Below are the code and all the weights of a small trained network. Each question names an input and a target symbol and asks about switching units off, where a switched-off unit gives its printed mean instead of its output.

import numpy as np


def w(rows, s, z=0):
    codes = np.array(rows[::2]) - 128.0
    scale = np.full(codes.shape[1], s)
    scale[-1] = z or s
    return codes * scale


def f(y):
    return y / 2 * (1 + np.tanh(0.7978845608 * (y + 0.044715 * y**3)))


def softmax(a):
    e = np.exp(a - a.max(-1, keepdims=True))
    return e / e.sum(-1, keepdims=True)


def log_softmax(a):
    a = a - a.max(-1, keepdims=True)
    return a - np.log(np.exp(a).sum(-1, keepdims=True))


def net(x, mask):
    ids = ['αγεηλξπσφψ'.index(c) for c in x.split()]
    T = len(ids)
    res = E[ids] + P[:T]
    r = res
    for j in range(3):
        rows = slice(3 * j, 3 * j + 3)
        q, k, v = (r @ M[0][rows].T for M in (Q, K, V))
        z = softmax(np.where(np.tri(T) > 0, q @ k.T / 3**0.5, -1e9)) @ v
        o = O[0][rows]
        res = res + np.where(mask[j], z, o[:, -1]) @ o[:, :-1]
    y = f(res @ A[0][:, :-1].T + A[0][:, -1])
    res = res + np.where(mask[3:7], y, B[0][:, -1]) @ B[0][:, :-1]
    return log_softmax(res[-1] @ U[:, :-1].T + U[:, -1])


Q, K, V, O, A, B = {}, {}, {}, {}, {}, {}
E = w([
[175,97,208,147,88],'α',
[199,6,98,154,101],'γ',
[146,56,170,120,169],'ε',
[209,129,184,193,148],'η',
[174,73,66,212,84],'λ',
[77,90,112,152,201],'ξ',
[81,192,177,195,145],'π',
[94,158,192,138,91],'σ',
[31,44,82,84,126],'φ',
[22,133,231,87,164],'ψ',
],0.015)
P = w([
[54,66,195,233,11],'0',
[22,64,166,222,15],'1',
[35,83,166,207,36],'2',
[71,127,153,199,72],'3',
[42,151,156,178,76],'4',
[64,164,176,137,21],'5',
[58,236,157,131,93],'6',
[36,169,123,139,123],'7',
[94,86,200,100,3],'8',
],0.0052)
Q[0] = w([
[103,101,107,146,98],'h0',
[93,121,172,152,117],'h0',
[156,175,112,119,177],'h0',
[89,54,209,185,89],'h1',
[78,123,121,126,139],'h1',
[129,71,174,166,182],'h1',
[183,221,59,37,177],'h2',
[97,94,173,251,169],'h2',
[45,84,182,162,110],'h2',
],0.018)
K[0] = w([
[153,143,167,75,175],'h0',
[144,172,54,110,127],'h0',
[76,67,149,162,106],'h0',
[178,210,57,41,154],'h1',
[176,148,150,97,82],'h1',
[111,187,75,78,72],'h1',
[103,48,172,237,66],'h2',
[101,249,71,1,54],'h2',
[118,132,143,13,208],'h2',
],0.015)
V[0] = w([
[103,111,55,132,118],'h0',
[159,73,186,89,73],'h0',
[150,69,81,155,183],'h0',
[121,148,124,169,226],'h1',
[195,26,176,96,213],'h1',
[75,64,164,37,176],'h1',
[126,88,162,145,247],'h2',
[148,68,143,39,149],'h2',
[128,125,30,141,133],'h2',
],0.014)
O[0] = w([
[120,67,69,141,92,127],'h0',
[177,168,130,49,116,245],'h0',
[167,75,45,152,138,139],'h0',
[74,61,136,145,167,30],'h1',
[194,79,86,81,198,95],'h1',
[113,204,4,99,205,253],'h1',
[140,119,93,151,191,173],'h2',
[141,156,28,116,161,164],'h2',
[150,80,74,148,66,84],'h2',
],0.011,0.0052)
A[0] = w([
[93,154,153,148,90,85],'n0',
[92,34,181,45,148,28],'n1',
[128,178,77,133,90,3],'n2',
[226,204,131,253,132,56],'n3',
],0.011,0.0027)
B[0] = w([
[178,155,111,147,156,197],'n0',
[72,114,52,61,140,177],'n1',
[124,118,202,120,120,254],'n2',
[6,36,104,37,122,198],'n3',
],0.012,0.007)
U = w([
[136,155,142,58,80,156],'α',
[165,129,109,79,81,153],'γ',
[148,141,108,76,133,95],'ε',
[95,101,143,58,103,59],'η',
[102,112,129,108,36,131],'λ',
[108,112,105,150,124,213],'ξ',
[57,140,149,139,79,92],'π',
[113,188,136,122,48,125],'σ',
[70,223,22,91,3,188],'φ',
[66,173,134,73,150,2],'ψ',
],0.0068,0.0064)

Each question gives the input, a string of symbols that net reads in full, and the target symbol t.
The units are the heads (3 rows each of Q, K, V and O) and the neurons (one row each of A and B). Each row of codes is followed by its name. A weight is (code - 128) times the scale printed after its matrix; where a second scale follows, it is the last column's (O, A, B and U).
mask holds one flag per unit, heads first, then neurons. A switched-off unit (its flag False) gives its mean, the last column of its rows in O or B, instead of its output. The means were averaged over made-up inputs and are rounded, as every weight is.
A unit's drop is (log p(t) with every unit on - log p(t) with that unit switched off) / (log p(t) with every unit on - log p(t) with every unit switched off).
The circuit of an input: a set's keep is (log p(t) with only the set's units on - log p(t) with every unit switched off) / (log p(t) with every unit on - log p(t) with every unit switched off). Starting from all 7 units, units are removed one at a time, each time the one whose removal leaves the highest keep (on an exact tie, the one counted first), for as long as the keep stays at least 0.8.
circuit, biggest first: the units of the circuit, biggest drop first
most important unit: the unit with the biggest drop
top k neurons: the k neurons with the biggest drops, biggest first
which heads matter: for each layer, one digit per head in row order, 1 if its drop is at least 0.15 and else 0, layers parted by /
drop when u is switched off: that unit's drop, to one decimal
input ψ α α α γ ξ ψ ξ ε, target ψ: circuit, biggest first	h2; h1
input η ξ φ ψ π ψ, target ψ: circuit, biggest first	h2
input ε α γ, target ε: circuit, biggest first	h1; h2
input λ ξ γ α σ, target σ: circuit, biggest first	h2; h1; n3
input η ψ ψ α ε, target ψ: which heads matter	101
input λ π σ ξ η ξ ψ ξ φ, target ψ: circuit, biggest first	h2; h0
input ξ φ λ π ξ φ ψ α, target ψ: which heads matter	011
input σ η ξ ξ φ φ ξ γ γ, target ξ: which heads matter	111
input φ ξ ξ η ξ φ φ π η, target φ: which heads matter	011
input γ α φ λ λ λ, target λ: which heads matter	010
input ε ε φ α σ φ γ ε, target φ: which heads matter	011
input φ α γ α α ψ α, target ψ: which heads matter	001
input ξ π ξ σ, target σ: top 2 neurons	n0; n3
input λ ψ λ γ η, target η: most important unit	n3
input φ φ φ ξ, target φ: which heads matter	011
input λ φ λ ξ ξ ε, target ξ: drop when h2 is switched off	0.2
input φ γ ξ ψ φ, target ψ: drop when h1 is switched off	0.2
input λ λ ξ φ φ η, target φ: drop when h0 is switched off	0.1
input ξ σ α η φ φ φ φ α, target φ: drop when h0 is switched off	0.0
input ξ α λ ξ η π ξ γ λ, target ξ: top neuron	n2
